Below are the code and all the weights of a small trained network. Each question names an input and a class and asks about switching units off, where a switched-off unit gives its printed mean instead of its output.

import numpy as np


def w(rows, s, z=0):
    codes = np.array(rows[::2]) - 128.0
    scale = np.full(codes.shape[1], s)
    scale[-1] = z or s
    return codes * scale


def norm(h):
    return h / np.sqrt((h * h).mean(-1, keepdims=True) + 1e-5)


def f(y):
    return np.maximum(y, 0)


def log_softmax(a):
    a = a - a.max(-1, keepdims=True)
    return a - np.log(np.exp(a).sum(-1, keepdims=True))


def net(x, mask):
    res = np.array(x, float).reshape(1, 7) / 4 @ E
    u = 0
    for l in range(4):
        y = f(norm(res) @ A[l][:, :-1].T + A[l][:, -1])
        res = res + np.where(mask[u : u + 8], y, B[l][:, -1]) @ B[l][:, :-1]
        u += 8
    return log_softmax(norm(res)[-1] @ U[:, :-1].T + U[:, -1])


A, B = {}, {}
E = w([
[122,157,110,221,192,144,57],'x0',
[62,138,78,143,90,159,140],'x1',
[129,131,129,129,130,128,130],'x2',
[120,94,99,142,67,27,51],'x3',
[112,184,184,68,91,170,31],'x4',
[129,128,130,125,131,125,126],'x5',
[189,142,2,45,165,150,83],'x6',
],0.006)
A[0] = w([
[188,21,90,176,177,104,218,3],'0.n0',
[154,173,46,79,111,141,141,80],'0.n1',
[113,175,187,54,56,195,50,11],'0.n2',
[168,129,126,57,39,116,188,52],'0.n3',
[49,56,206,171,129,126,169,173],'0.n4',
[122,131,151,67,1,109,195,82],'0.n5',
[58,163,112,129,66,172,106,92],'0.n6',
[162,102,152,48,81,105,205,52],'0.n7',
],0.0054,0.0058)
B[0] = w([
[59,190,98,140,185,31,202,165],'0.n0',
[221,114,39,72,144,123,106,164],'0.n1',
[41,254,156,84,197,65,125,168],'0.n2',
[17,45,159,102,207,160,99,158],'0.n3',
[227,202,28,78,101,137,91,255],'0.n4',
[27,38,132,202,230,183,41,186],'0.n5',
[138,201,42,152,189,59,222,161],'0.n6',
[99,26,203,179,239,133,102,159],'0.n7',
],0.0049,0.0046)
A[1] = w([
[108,125,138,168,164,141,96,2],'1.n0',
[149,157,170,102,151,120,92,193],'1.n1',
[120,97,66,152,131,135,188,20],'1.n2',
[152,125,145,70,177,221,177,43],'1.n3',
[84,113,198,233,92,115,192,160],'1.n4',
[109,84,100,92,113,50,64,20],'1.n5',
[86,126,122,99,134,87,153,126],'1.n6',
[91,156,254,181,55,114,142,94],'1.n7',
],0.0079,0.0023)
B[1] = w([
[125,120,122,160,156,135,89,153],'1.n0',
[138,123,124,155,191,65,186,233],'1.n1',
[101,222,147,144,170,66,152,211],'1.n2',
[176,150,131,217,44,143,146,245],'1.n3',
[176,101,2,53,172,148,105,253],'1.n4',
[208,153,163,191,85,164,183,242],'1.n5',
[118,101,158,163,148,134,170,179],'1.n6',
[217,138,18,56,171,144,87,239],'1.n7',
],0.0067,0.0036)
A[2] = w([
[130,105,107,108,91,55,110,98],'2.n0',
[177,165,85,195,184,120,135,254],'2.n1',
[9,168,38,145,70,163,143,72],'2.n2',
[96,69,130,136,190,157,101,131],'2.n3',
[120,60,150,25,104,141,175,170],'2.n4',
[111,152,162,93,106,187,110,111],'2.n5',
[122,79,145,150,2,57,74,8],'2.n6',
[112,191,182,74,99,146,51,99],'2.n7',
],0.0085,0.002)
B[2] = w([
[115,210,109,156,119,201,152,151],'2.n0',
[60,89,176,44,62,129,89,253],'2.n1',
[169,74,255,64,106,62,112,169],'2.n2',
[127,46,184,137,85,124,113,142],'2.n3',
[54,105,111,168,167,188,35,146],'2.n4',
[127,128,119,217,138,67,164,138],'2.n5',
[159,178,144,232,90,187,132,145],'2.n6',
[102,148,39,149,243,49,225,152],'2.n7',
],0.0064,0.011)
A[3] = w([
[91,160,122,175,166,118,2,205],'3.n0',
[150,189,160,168,143,244,193,30],'3.n1',
[142,147,156,157,74,185,180,140],'3.n2',
[139,118,126,86,161,148,105,136],'3.n3',
[211,89,208,129,171,79,114,45],'3.n4',
[121,104,147,107,141,151,190,145],'3.n5',
[129,100,70,193,112,49,156,253],'3.n6',
[160,122,209,100,160,76,170,201],'3.n7',
],0.0073,0.0022)
B[3] = w([
[104,75,151,159,134,178,254,254],'3.n0',
[164,134,128,229,103,95,129,184],'3.n1',
[142,131,133,163,78,98,48,175],'3.n2',
[141,70,111,147,60,99,165,205],'3.n3',
[61,140,122,93,56,109,80,180],'3.n4',
[112,162,128,174,133,129,61,182],'3.n5',
[142,217,179,122,189,168,136,217],'3.n6',
[101,159,151,79,108,112,56,223],'3.n7',
],0.0075,0.0044)
U = w([
[95,215,103,126,223,72,181,99],'0',
[206,109,4,79,117,174,121,106],'1',
[185,195,134,233,70,162,118,97],'2',
[109,124,138,112,104,138,120,255],'3',
[61,31,157,166,161,185,144,68],'4',
[108,133,151,83,91,104,85,123],'5',
],0.011,0.006)

Each question gives the input, the list of numbers given to net, and the class t.
The units are the neurons (one row each of A and B). Each row of codes is followed by its name. A weight is (code - 128) times the scale printed after its matrix; where a second scale follows, it is the last column's (A, B and U).
mask holds one flag per neuron, layer by layer. A switched-off neuron (its flag False) gives its mean, the last column of its row in B, instead of its output. The means were averaged over made-up inputs and are rounded, as every weight is.
A unit's drop is (log p(t) with every unit on - log p(t) with that unit switched off) / (log p(t) with every unit on - log p(t) with every unit switched off).
most important unit: the unit with the biggest drop
top k neurons: the k neurons with the biggest drops, biggest first
k most important neurons of layer l: the k neurons of layer l with the biggest drops, biggest first
input [-2,4,4,-3,2,2,1], class 5: most important unit => 2.n2
input [-8,-4,-3,7,2,3,2], class 4: top 4 neurons => [0.n3, 2.n4, 0.n5, 0.n7]
input [3,2,-6,-6,0,0,-6], class 1: top 2 neurons => [1.n4, 1.n7]
input [2,8,7,5,-3,1,-6], class 5: top 2 neurons => [0.n4, 2.n2]
input [8,7,-5,5,-6,1,-6], class 4: top 2 neurons => [3.n0, 2.n1]
input [0,6,0,7,-7,6,-4], class 0: 2 most important neurons of layer 0 => [0.n0, 0.n1]
input [-5,7,7,1,3,3,-7], class 1: top 2 neurons => [1.n7, 1.n4]
input [-6,5,-3,-5,8,0,1], class 0: 3 most important neurons of layer 2 => [2.n7, 2.n1, 2.n5]
input [-5,-4,3,6,0,-2,3], class 2: 2 most important neurons of layer 1 => [1.n5, 1.n4]
input [-3,-4,-8,2,7,-3,6], class 0: 2 most important neurons of layer 2 => [2.n7, 2.n1]
input [-6,7,8,4,-4,-4,-7], class 1: top 2 neurons => [1.n4, 1.n7]
input [7,7,-2,-6,-2,-8,7], class 3: 2 most important neurons of layer 2 => [2.n1, 2.n2]
input [-6,7,-2,2,7,-1,6], class 0: top 4 neurons => [2.n7, 0.n2, 2.n1, 1.n4]
input [-7,-4,-7,0,-6,-1,4], class 4: 3 most important neurons of layer 0 => [0.n7, 0.n3, 0.n4]
input [4,0,-2,2,4,-1,-4], class 0: most important unit => 0.n4
input [2,-7,-2,7,3,-5,-2], class 2: top 2 neurons => [2.n6, 2.n2]
input [-3,6,7,-1,-1,0,-4], class 5: top 2 neurons => [0.n4, 2.n2]
input [3,-2,1,8,-6,6,7], class 2: 2 most important neurons of layer 2 => [2.n0, 2.n7]
input [6,-2,7,-2,3,-2,-7], class 1: top 2 neurons => [1.n7, 1.n4]
input [-6,-4,7,0,-5,2,1], class 4: most important unit => 0.n7
input [7,6,-1,-8,-6,-2,2], class 2: top 3 neurons => [1.n3, 3.n1, 0.n5]
input [3,-7,-4,-2,-5,-2,-1], class 5: 2 most important neurons of layer 2 => [2.n1, 2.n7]
input [-3,3,-7,0,5,3,-4], class 0: 2 most important neurons of layer 0 => [0.n4, 0.n2]
input [8,5,-8,4,-5,-1,-6], class 4: 3 most important neurons of layer 2 => [2.n1, 2.n2, 2.n7]
